[  6  14  15  69   5 -31 -12  26  28 -57 -32   8 -11  -7  -1  27  15  -1
  16 -63  -8  33  -9 -24 -21 -23 -53 -10 -17 -13   3 -24]  mitin
[ 53  26  -2  33 -91   0  22 -18 -23 -12 -22 -23  37 -23  -5  29  11   0
  -9 -20  13 -20  -1   4 -36 -17  23 -62  22   4 -12  30]  pidal
[  6   7  29  52 -12 -36 -24  11  35 -78 -26  13 -28 -18  -8   9  21   1
  43 -62  -8   6  20 -17 -19   3 -46  -8 -18 -24 -10 -22]  dok
[  46   -2   23   39 -104  -22   -7  -12    4  -22  -17  -21   16  -12
   -7   44   33   -7    4  -48    7   -6   -4  -21  -33  -40   -8  -32
   -5    3  -25   10]  pidal
[-19  -6  18  46 -22 -34 -20  21  23 -85 -27  39   8 -17  -6 -22  12  11
  13 -65  -2   8  27 -30 -17  -8 -42  -9  -7 -34   5 -11]  Kepa
[  1   7  23  18 -27 -41 -25  32  38 -40 -24  31 -25 -19  -9  13  27   6
  21 -80 -10   3  19 -10   5 -24 -24 -19  -8 -16  -3 -15]  Kes
[ 48  10  -5  36 -86 -42   0  -3  -8 -20 -18 -11  14 -14   5  65  24 -10
 -21 -39  -2  -4 -41 -21 -44 -39  -6 -32  -5   6 -19   7]  mitin
[  53   24   12   27 -109  -18   -9  -32   -5   -9  -17  -20    2   -3
   14   52   19  -33    4  -50    5    7  -13  -32  -60  -27   -5  -46
   -1  -11  -34   19]  liv
[  46   15   -4   40 -111  -34   14  -39   -2  -10   -8  -13   -8  -15
  -12   34   38   -2  -19  -39    2  -22  -16  -26  -50  -16  -14  -55
   18    5  -24   28]  Lifon
[ 77   9   2  28 -94 -22   4 -35  -4 -44 -11 -14  -7  -8  10  52  22  -8
  -3 -33   2 -12 -15 -27 -57 -22 -20 -25   9 -24 -30   6]  liv
[  1  -5  11  49   8 -19 -39  37  34 -48 -26  -4  -7 -26  -3   7  10  22
  32 -71   7 -19  -5  -1 -17 -21 -24 -11  -4 -15   7  -8]  mifuz
[ 39  10  16  53 -29 -20 -23  44  11 -67 -26   0 -27 -25 -11  -5  18  18
   9 -56 -20 -34  19   6  -3 -12 -36 -22   2 -16   6 -10]  pidal
[ 52  31   1  33 -87 -32  15 -26 -16 -23   2 -17  -2 -24 -11  55  21  -4
 -20 -26  -5 -24 -21  -5 -57 -15 -10 -37  12 -11 -33  17]  dok
[ 25  -2  20  29   9 -14 -36  19  31 -65 -14  -3 -25 -19  -6   4   4  14
  30 -82   9   3 -14 -20  -9 -15 -40 -23   8 -36   7 -29]  liv
[ 86  19 -10  27 -96 -36  18 -21  -7 -28   0 -17   4 -36  -6  74  36  13
 -14 -21  17 -12 -59 -28 -58 -12 -10 -40  22  -9 -38   3]  Kes
[ 14   5  39  47 -17 -33 -28  14  33 -58 -24   8 -18 -22 -16   9  21   2
  36 -69  -3  -1  13 -32 -32 -17 -58 -25 -13 -15 -11 -10]  Lifon
[ 12   3  21  36  21 -26 -37  12  49 -55 -33  20   1  -6 -14 -15  32   5
  50 -56   3  -4  35 -32  -7 -11 -22 -14 -16  -7  -6 -11]  ruzu
[ 24  18  26  40  -3 -29   0  19  21 -68 -18   9   2 -32 -13  16  15  18
  47 -79   3   3 -12  -6 -15 -25 -61  -2  10 -20  -2 -34]  tora
[ 69  32 -21  28 -42 -13  11 -24 -10 -23 -10 -26  17 -20 -15  32  37  -2
  -7 -28  14 -26 -37 -26 -45 -13   0 -50  17  -2 -34  17]  ruzu
[ 24 -13  24  31 -60 -29 -27  31  21 -64 -32  22 -28 -21  11 -12  14  -2
   7 -60   3 -23   8 -23  -2  -9 -30   1 -15 -23  12 -24]  mudav
[ 16  27 -40  25 -36   9   7  -3 -17   5 -22 -38  27 -33 -10  40  -3  18
  -7 -37  29 -21 -41  17 -24 -17  37 -55  24  -2  -5  36]  mifuz
[ 26  16   0  32 -74  -5  -4  -7 -15  11 -21 -36  27 -23  12  46  10  -4
  -7 -46  17 -35 -22   0 -59 -33  27 -41   9   3 -16  36]  mifuz
[ 27  12   5  23 -75 -17  -3 -11 -12   4  -5 -20  21 -18  -2  16  27  -9
 -36 -56  10 -46  -9 -17 -46 -35  22 -66  10   2 -11  35]  mudav
[ 46   9   9  38 -76 -25   8 -40  -2 -36 -15 -17  10 -14 -10  43  39 -10
  17 -44  13   7  -5 -52 -52 -23 -24 -55  -1  -7 -40  19]  Lifon
[ 27   9  -4  27 -46 -13   9 -35 -10 -37  -2 -23  16 -19 -20  18  20   9
  -7 -40  22 -19 -18 -24 -45 -14 -40 -49  16 -11 -26  20]  Kepa
[ 55  21  -8  22 -40 -32  19 -25  -6 -15  -7 -17  28 -21  -3  47  20 -22
  -5 -12  16  -6 -53 -15 -46 -30 -12 -28   5  11 -19   2]  mitin
[ 26   5   0  24 -57 -19   7 -61 -28 -38  -1 -15  14 -11   1  21  37   1
   8 -43  30 -14  -1 -55 -42 -30 -17 -48  18 -14 -22  35]  Kepa
[ 44  15   4  13 -57 -27  21 -41 -23 -26  -8  -7   4 -17 -20  34  13  15
  22 -27  26  -1 -16 -21 -25 -33 -29 -21  27 -11 -28  10]  Kepa
[ 39   8  -2  26 -49 -11  16 -41 -10 -26 -15 -32  25 -19  -3  45  19   4
   8 -30  22 -13 -11 -12 -34  -8  21 -55  14  -9 -15  13]  dok
[ 34   3  -3  45 -91  -5   5 -15 -15 -22 -18 -32  16  -3   8  22  46 -14
 -25 -52  -1 -26  10 -21 -23 -28  20 -57   3  -1 -11  31]  pidal
[ 17  -2  15  23 -12 -49 -27  37  49 -36 -11  41  26 -17 -23  15  15  23
  24 -16   6  46  10 -28  12 -12   3 -14  -1 -15  -5 -26]  Kes
[  4   0  49  57 -57 -25 -32  40  28 -49 -37   6 -17 -23   7  -4  17  -6
  15 -80 -10 -29  20  -2 -27 -22 -23   2 -15  -6  15  -9]  pidal
[ 24   2   1  49 -62 -31   1 -25  -2 -24 -25 -20  22   3  14  60  44 -22
  -7 -51   5  11 -12 -47 -51 -42   8 -38 -19   8 -22  21]  mitin
[ 37  17  -6  44 -50 -17  -8   0  14 -21 -19 -25  36 -21  -7  32  36 -11
 -28 -54   5 -33 -39 -23 -69 -16   9 -43  -3  -3 -24  15]  ruzu
[ 58  27   6  28 -84 -32   2 -22 -16 -18   2  -7  -5 -22 -12  40  29 -12
   3 -44  15  -2 -31 -40 -39 -40 -29 -42   6  -9 -37  11]  mudav
[ -5   4  44  42 -15 -37 -24  31  52 -55 -21  27  -6 -25 -22  -8  11  -2
   7 -69 -21 -18  24  -3 -39 -18 -61  -8 -16 -17  -1 -12]  Lifon
[ 43   0  13  31 -26 -50 -15  24  33 -72 -10  42  -5 -21 -11  14  29  29
  22 -36  -3  16  13 -33  -4  -7 -30 -23   7 -25 -11 -26]  Kes
[ 32  -7  48  57 -56 -27 -26  42  28 -58 -26   1 -17 -19  -8   5  18  15
  16 -78 -12 -20  11  -4 -22 -25 -46 -14  -4 -10   0 -24]  pidal
[ 16  11  24  45 -17 -31  -8  18  31 -48 -21  12  12 -29 -24   2   7  12
  18 -59  -1   0  -4 -10 -34 -11 -37 -42  10 -13   0 -13]  Lifon
[ 12  -7  67  37 -46 -25 -38  44  36 -32 -25  -6  -6 -22  -4  -3  19 -18
  23 -96 -10 -35   9   6 -26 -39 -42 -14 -17   3   2 -22]  pidal
[ 20   0  37  58 -58 -33 -32  48  25 -50 -24  14 -16  -9 -13   6  21  16
   4 -68 -28  -7  34  -5  -7 -32 -32 -13  -9 -13  -2 -11]  pidal
[  46   27   -1   26 -108  -37    2  -16   12   -6  -24   -1  -14  -16
   -7   63   34   -1    2  -41   -2   -5   -3  -10  -37  -15  -10  -45
   -2    3  -35   21]  Kes
[ 14   2 -10  23 -78 -16  16 -46   2 -45 -12   6  31 -28  -9  23  28 -10
  -9 -35  26   1  -9 -46 -46 -11   1 -48   3 -13 -16  30]  Lifon
[ 71  25 -24  32 -59 -18  27 -49 -14 -35  -1 -25  24 -24  -7  41  33  15
  17  -7  25  -7 -30 -20 -25  -8 -22 -38  30  -2 -18  11]  tora
[ 21  -3  20  38 -26 -29 -36  41  40 -53 -10  14 -17  -2 -12   6   9   0
  -4 -55 -16  25  -2 -22  -9 -16 -29   5 -11 -36  -8 -30]  liv
[  61   11    3   19 -101  -26   11  -13   -9  -19  -17   -1   30  -27
   -4   40    5    2  -16  -19   15  -23  -17  -10  -46  -26    2  -37
    8   -9  -19   11]  mudav
[ 58  12 -12  18 -65 -53  -5   8 -25 -24  21  12  25 -21 -13  39  24   5
 -41   5   0   1 -41 -44 -30 -36  14 -29  12   1 -26  12]  mitin
[ 60  27 -18  34 -38 -20  14 -10  -6 -37 -11  -3  33 -20 -22  37  28  15
  -8 -21  12   4 -29 -35 -41 -19  11 -32  15 -15 -33   7]  ruzu
[ 14  -7  20  50  -7 -34 -25  24  40 -80  -6  22  50 -20 -13   2  26  16
  22 -46  -3  16  15 -32 -21 -14 -41 -18  -8 -21  -5 -20]  tora
[ 44  22   7  28 -65 -29  15 -52  -8   2  11 -31  -3  -7  -8  44  37 -15
   2 -35  11 -10 -25 -18 -33 -24  -8 -49  20   1 -25  11]  dok
[ 30   8  29  52 -29 -22 -44  13  38 -46 -14   5  -1  -5   2  11   5   3
  17 -71  -7  15   8 -24 -35 -16 -47 -52   5 -27   1 -15]  liv
[ 21   3  27  44 -16 -26 -19  32  24 -31 -26  -1  15 -22 -10  12   4  17
  10 -73   5 -12  -3  -5 -24 -34 -13 -36   4 -16   8 -15]  mudav
[ 68   9 -19  14 -83 -25  -1 -15  -6   3  -1 -11  17  -3 -13  41  22   5
   7   6   5  -1  -5  -8  -8 -29  -6 -40  10   4 -46  18]  mifuz
[  8  -5  26  45 -22 -29 -37  26  29 -59 -28  21 -32 -15   6   5  15  20
  38 -73  -7 -20  30  -7 -12 -27 -49   4  -9 -21   2  -7]  mifuz
[-17   0  -2  71  20 -21 -15  11  24 -84 -24   3  13 -10 -11 -21  30  13
  12 -73   2   9  12 -37 -26   0 -39 -38   0 -30   2  -4]  Kepa
[ 62  15  13  33 -71 -32  11 -43  -7 -31   0 -20   9 -19  -7  54  26  10
  -3 -22   0 -35   2  -9 -61 -16 -13 -49  15  -7 -30  19]  dok
[  68   32    8   34 -114  -32    3  -20  -21   -2  -14  -14  -12  -27
   -5   53   13    0    5  -34   20  -13  -36  -24  -48  -31  -12  -36
   13   -1  -28   15]  mudav
[-10  -7  38  46   1 -35 -26   3  59 -51 -24  14   3 -12 -12  -7  34 -16
  36 -85  -7  -1  22 -24 -26 -26 -58 -27 -17 -10   2 -15]  Lifon
[ -9   4  34  44 -24 -34 -26  18  44 -39 -30  12 -17 -20 -17  -1  18  -3
  29 -93  -6  -5   9 -11 -22 -20 -46 -30  -7  -8   5 -10]  Lifon
[ 56  23  -6  24 -73 -16   6 -32 -17   4 -11 -24  11 -32   0  26  10  12
 -13 -32  28 -55 -26  -1 -46 -21  14 -65  33   5   3  31]  mudav
[ 67   1   0  57 -77 -23  10 -31 -11 -42   1 -19   6 -11  -5  30  45  23
  -5 -34   9 -16  -4 -33 -28 -31 -11 -51  30  -6 -11  15]  pidal
[ 74  23  10  23 -81 -22  -1 -25   5 -21 -20 -14  18 -26  -8  48  22  -5
  10 -35  17 -26 -37 -21 -63 -18 -25 -33   6   2 -33   2]  ruzu
[ 33 -16  19  36 -44 -33  -5  32  24 -72 -23   8 -18 -25 -16  14  20  16
  -6 -65 -11 -16 -15 -15 -17 -17 -43  -3  -1 -28  -4 -31]  Lifon
[ 20  -7   7  49 -22 -37 -11 -14  34 -90 -22  28 -36 -17 -10  -3  34  16
  38 -60   3   7  18 -42   0  -7 -66 -15   2 -28   7 -18]  Lifon
[ 37  20 -25  28 -36 -10  16 -37 -11 -23  -8 -22  34 -24 -18  23  25   4
 -11 -14  18 -13 -11 -28 -33  -8  15 -77  22  -6 -13  38]  Lifon
[  5  21  25  51 -16 -27 -33  33  58 -30 -52   8   3 -15 -10  15  15  -9
  30 -75 -11 -13   2   6 -36 -16 -26   1 -24  -3  -1 -16]  ruzu
[  70   17   21   27 -114  -27   -3  -17  -13  -12  -15  -18   10  -38
    4   45    8   -3   -9  -33   22  -50  -34  -17  -77  -24   -9  -38
    8    2  -21   17]  mudav
